Below are the code and all the weights of a small trained network. Each question names an input and a target symbol and asks about switching units off, where a switched-off unit gives its printed mean instead of its output.

import numpy as np


def w(rows, s, z=0):
    codes = np.array(rows[::2]) - 128.0
    scale = np.full(codes.shape[1], s)
    scale[-1] = z or s
    return codes * scale


def norm(h):
    return h / np.sqrt((h * h).mean(-1, keepdims=True) + 1e-5)


def f(y):
    return np.maximum(y, 0)


def softmax(a):
    e = np.exp(a - a.max(-1, keepdims=True))
    return e / e.sum(-1, keepdims=True)


def log_softmax(a):
    a = a - a.max(-1, keepdims=True)
    return a - np.log(np.exp(a).sum(-1, keepdims=True))


def net(x, mask):
    ids = ['ΔΞημτφψ'.index(c) for c in x.split()]
    T = len(ids)
    res = E[ids] + P[:T]
    u = 0
    for l in range(2):
        r = norm(res)
        for j in range(3):
            rows = slice(2 * j, 2 * j + 2)
            q, k, v = (r @ M[l][rows].T for M in (Q, K, V))
            z = softmax(np.where(np.tri(T) > 0, q @ k.T / 2**0.5, -1e9)) @ v
            o = O[l][rows]
            res = res + np.where(mask[u + j], z, o[:, -1]) @ o[:, :-1]
        u += 3
        y = f(norm(res) @ A[l][:, :-1].T + A[l][:, -1])
        res = res + np.where(mask[u : u + 16], y, B[l][:, -1]) @ B[l][:, :-1]
        u += 16
    return log_softmax(norm(res)[-1] @ U[:, :-1].T + U[:, -1])


Q, K, V, O, A, B = {}, {}, {}, {}, {}, {}
E = w([
[108,182,117,101,189],'Δ',
[139,156,110,81,160],'Ξ',
[147,73,181,50,125],'η',
[2,154,169,32,103],'μ',
[154,183,132,116,119],'τ',
[82,96,71,158,73],'φ',
[63,107,180,170,149],'ψ',
],0.019)
P = w([
[39,220,254,60,163],'0',
[45,213,203,65,138],'1',
[46,209,172,108,119],'2',
[65,189,142,137,123],'3',
[78,166,117,160,125],'4',
[94,130,95,177,129],'5',
[109,116,86,178,139],'6',
[137,124,71,179,161],'7',
],0.0044)
Q[0] = w([
[123,134,78,56,179],'0.h0',
[142,169,115,244,70],'0.h0',
[192,63,148,76,55],'0.h1',
[111,144,121,68,160],'0.h1',
[25,180,58,102,132],'0.h2',
[133,114,46,116,254],'0.h2',
],0.0091)
K[0] = w([
[107,65,107,164,33],'0.h0',
[212,203,254,121,115],'0.h0',
[174,70,173,111,47],'0.h1',
[39,90,123,201,20],'0.h1',
[43,191,30,129,238],'0.h2',
[210,192,129,40,183],'0.h2',
],0.0065)
V[0] = w([
[134,139,144,78,245],'0.h0',
[16,58,82,85,132],'0.h0',
[121,59,1,204,71],'0.h1',
[94,173,129,91,248],'0.h1',
[164,119,136,84,92],'0.h2',
[147,208,136,76,143],'0.h2',
],0.0056)
O[0] = w([
[161,66,103,155,125,167],'0.h0',
[80,186,137,174,141,174],'0.h0',
[103,124,153,188,2,1],'0.h1',
[162,113,211,144,179,193],'0.h1',
[162,144,98,146,158,136],'0.h2',
[158,118,97,105,48,187],'0.h2',
],0.007,0.0074)
A[0] = w([
[132,54,175,102,115,145],'0.n0',
[53,165,90,142,84,128],'0.n1',
[95,107,146,97,131,58],'0.n2',
[165,106,161,129,151,116],'0.n3',
[127,128,198,104,63,82],'0.n4',
[118,97,59,200,21,79],'0.n5',
[94,163,36,186,83,119],'0.n6',
[101,81,164,121,52,91],'0.n7',
[97,59,16,187,4,4],'0.n8',
[142,183,133,130,127,198],'0.n9',
[139,165,166,157,63,143],'0.n10',
[151,153,83,73,122,128],'0.n11',
[177,149,120,112,70,106],'0.n12',
[111,141,82,185,65,63],'0.n13',
[146,69,160,122,135,153],'0.n14',
[161,160,160,146,163,175],'0.n15',
],0.012,0.0041)
B[0] = w([
[123,194,116,155,116,255],'0.n0',
[212,92,65,149,125,190],'0.n1',
[146,188,100,120,123,189],'0.n2',
[104,157,66,148,85,222],'0.n3',
[128,89,41,147,76,162],'0.n4',
[181,135,89,135,208,163],'0.n5',
[154,33,58,201,197,167],'0.n6',
[173,36,89,185,140,146],'0.n7',
[206,141,1,180,199,177],'0.n8',
[147,98,127,117,33,215],'0.n9',
[70,51,138,190,196,141],'0.n10',
[63,167,167,168,161,228],'0.n11',
[167,142,140,34,130,145],'0.n12',
[182,78,127,141,179,148],'0.n13',
[101,187,130,175,116,227],'0.n14',
[101,111,99,136,41,252],'0.n15',
],0.0087,0.0051)
Q[1] = w([
[116,136,174,22,162],'1.h0',
[107,66,204,195,83],'1.h0',
[135,66,163,178,95],'1.h1',
[96,254,29,33,44],'1.h1',
[59,113,72,228,17],'1.h2',
[60,174,139,137,199],'1.h2',
],0.0099)
K[1] = w([
[97,253,171,58,100],'1.h0',
[105,43,153,69,171],'1.h0',
[103,110,197,92,164],'1.h1',
[162,132,58,207,142],'1.h1',
[248,72,110,179,200],'1.h2',
[92,105,92,59,126],'1.h2',
],0.011)
V[1] = w([
[166,10,103,105,158],'1.h0',
[164,103,82,104,100],'1.h0',
[125,105,153,149,69],'1.h1',
[172,141,85,67,62],'1.h1',
[113,126,189,62,115],'1.h2',
[151,160,230,110,135],'1.h2',
],0.011)
O[1] = w([
[104,167,67,172,129,10],'1.h0',
[148,74,119,135,25,111],'1.h0',
[138,91,219,151,52,67],'1.h1',
[167,54,103,1,24,153],'1.h1',
[105,95,187,145,127,154],'1.h2',
[172,93,180,193,90,137],'1.h2',
],0.0098,0.011)
A[1] = w([
[105,126,170,164,194,112],'1.n0',
[66,95,199,226,75,176],'1.n1',
[72,72,198,214,97,143],'1.n2',
[93,68,182,158,152,87],'1.n3',
[29,159,105,119,53,230],'1.n4',
[192,84,154,126,180,2],'1.n5',
[153,178,40,171,58,213],'1.n6',
[133,48,86,20,137,161],'1.n7',
[193,48,225,127,143,85],'1.n8',
[188,100,185,114,166,152],'1.n9',
[128,214,113,93,144,80],'1.n10',
[103,137,202,111,94,109],'1.n11',
[170,11,154,117,23,88],'1.n12',
[120,140,2,154,230,137],'1.n13',
[198,84,176,136,184,10],'1.n14',
[218,109,9,187,166,96],'1.n15',
],0.0096,0.0048)
B[1] = w([
[128,61,93,160,32,176],'1.n0',
[144,249,184,248,85,141],'1.n1',
[136,254,196,239,74,139],'1.n2',
[160,206,148,106,44,144],'1.n3',
[218,74,130,179,163,185],'1.n4',
[233,235,130,133,218,140],'1.n5',
[34,94,141,178,169,182],'1.n6',
[107,164,164,176,103,255],'1.n7',
[171,153,67,141,153,202],'1.n8',
[85,101,92,135,115,218],'1.n9',
[166,89,181,122,121,179],'1.n10',
[70,71,76,190,107,183],'1.n11',
[166,45,87,153,51,176],'1.n12',
[120,132,79,158,49,214],'1.n13',
[246,201,113,87,205,150],'1.n14',
[91,100,115,161,175,173],'1.n15',
],0.0095,0.0083)
U = w([
[86,69,54,177,200,126],'Δ',
[99,206,60,58,85,13],'Ξ',
[234,148,138,74,195,242],'η',
[29,71,194,79,156,205],'μ',
[213,33,129,104,40,113],'τ',
[135,87,84,153,153,5],'φ',
[148,157,201,251,110,95],'ψ',
],0.011,0.0029)

Each question gives the input, a string of symbols that net reads in full, and the target symbol t.
The units are the heads (2 rows each of Q, K, V and O) and the neurons (one row each of A and B). Each row of codes is followed by its name. A weight is (code - 128) times the scale printed after its matrix; where a second scale follows, it is the last column's (O, A, B and U).
mask holds one flag per unit, layer by layer, with each layer's heads first. A switched-off unit (its flag False) gives its mean, the last column of its rows in O or B, instead of its output. The means were averaged over made-up inputs and are rounded, as every weight is.
A unit's drop is (log p(t) with every unit on - log p(t) with that unit switched off) / (log p(t) with every unit on - log p(t) with every unit switched off).
The circuit of an input: a set's keep is (log p(t) with only the set's units on - log p(t) with every unit switched off) / (log p(t) with every unit on - log p(t) with every unit switched off). Starting from the 12 units with the biggest drops (on a tie, the unit counted first), units are removed one at a time, each time the one whose removal leaves the highest keep (on an exact tie, the one counted first), for as long as the keep stays at least 0.8.
circuit, biggest first: the units of the circuit, biggest drop first
most important unit: the unit with the biggest drop
k most important neurons: the k neurons with the biggest drops, biggest first
k most important neurons of layer l: the k neurons of layer l with the biggest drops, biggest first
which heads matter: for each layer, one digit per head in row order, 1 if its drop is at least 0.15 and else 0, layers parted by /
input η τ η μ, target τ: circuit, biggest first	(1.h1, 1.n4)
input ψ η η, target ψ: circuit, biggest first	(1.h1)
input τ μ η η Δ, target η: circuit, biggest first	(1.h0, 0.n3, 1.n6, 0.n8)
input φ η η τ, target Δ: circuit, biggest first	(0.h1, 1.n6, 0.n10)
input η μ η, target μ: which heads matter	010 / 000
input τ Δ Ξ Δ τ τ, target τ: which heads matter	000 / 000
input η τ η μ Δ η Ξ, target η: which heads matter	010 / 101
input ψ η η η Ξ Δ μ, target μ: 3 most important neurons of layer 0	(0.n8, 0.n6, 0.n5)
input η τ Δ, target τ: which heads matter	000 / 010
input Δ η η Δ, target η: 2 most important neurons of layer 0	(0.n14, 0.n8)
input η η τ φ τ, target Ξ: 3 most important neurons	(0.n9, 0.n12, 0.n8)
input φ μ τ τ Δ τ, target η: 3 most important neurons of layer 1	(1.n4, 1.n11, 1.n9)
input φ η η μ, target Δ: 2 most important neurons	(0.n4, 1.n4)
input Δ τ η Δ, target τ: 3 most important neurons	(0.n15, 0.n9, 0.n3)
input Δ η η ψ Ξ, target ψ: 2 most important neurons	(0.n11, 0.n8)
input μ Ξ Δ η η η, target η: most important unit	1.h0
input μ τ μ η Δ, target μ: which heads matter	101 / 000
input η η η Δ Δ μ η Ξ, target μ: 3 most important neurons	(0.n8, 0.n6, 0.n11)
input η η Δ μ η ψ μ Δ, target ψ: which heads matter	111 / 010
input τ μ φ μ τ, target Ξ: 3 most important neurons	(0.n9, 0.n15, 0.n12)
input μ Ξ Ξ Δ Δ μ η, target μ: which heads matter	000 / 100
input μ Δ η η Δ τ ψ τ, target ψ: which heads matter	101 / 010
input μ φ μ Δ η, target Δ: 2 most important neurons	(0.n4, 0.n7)
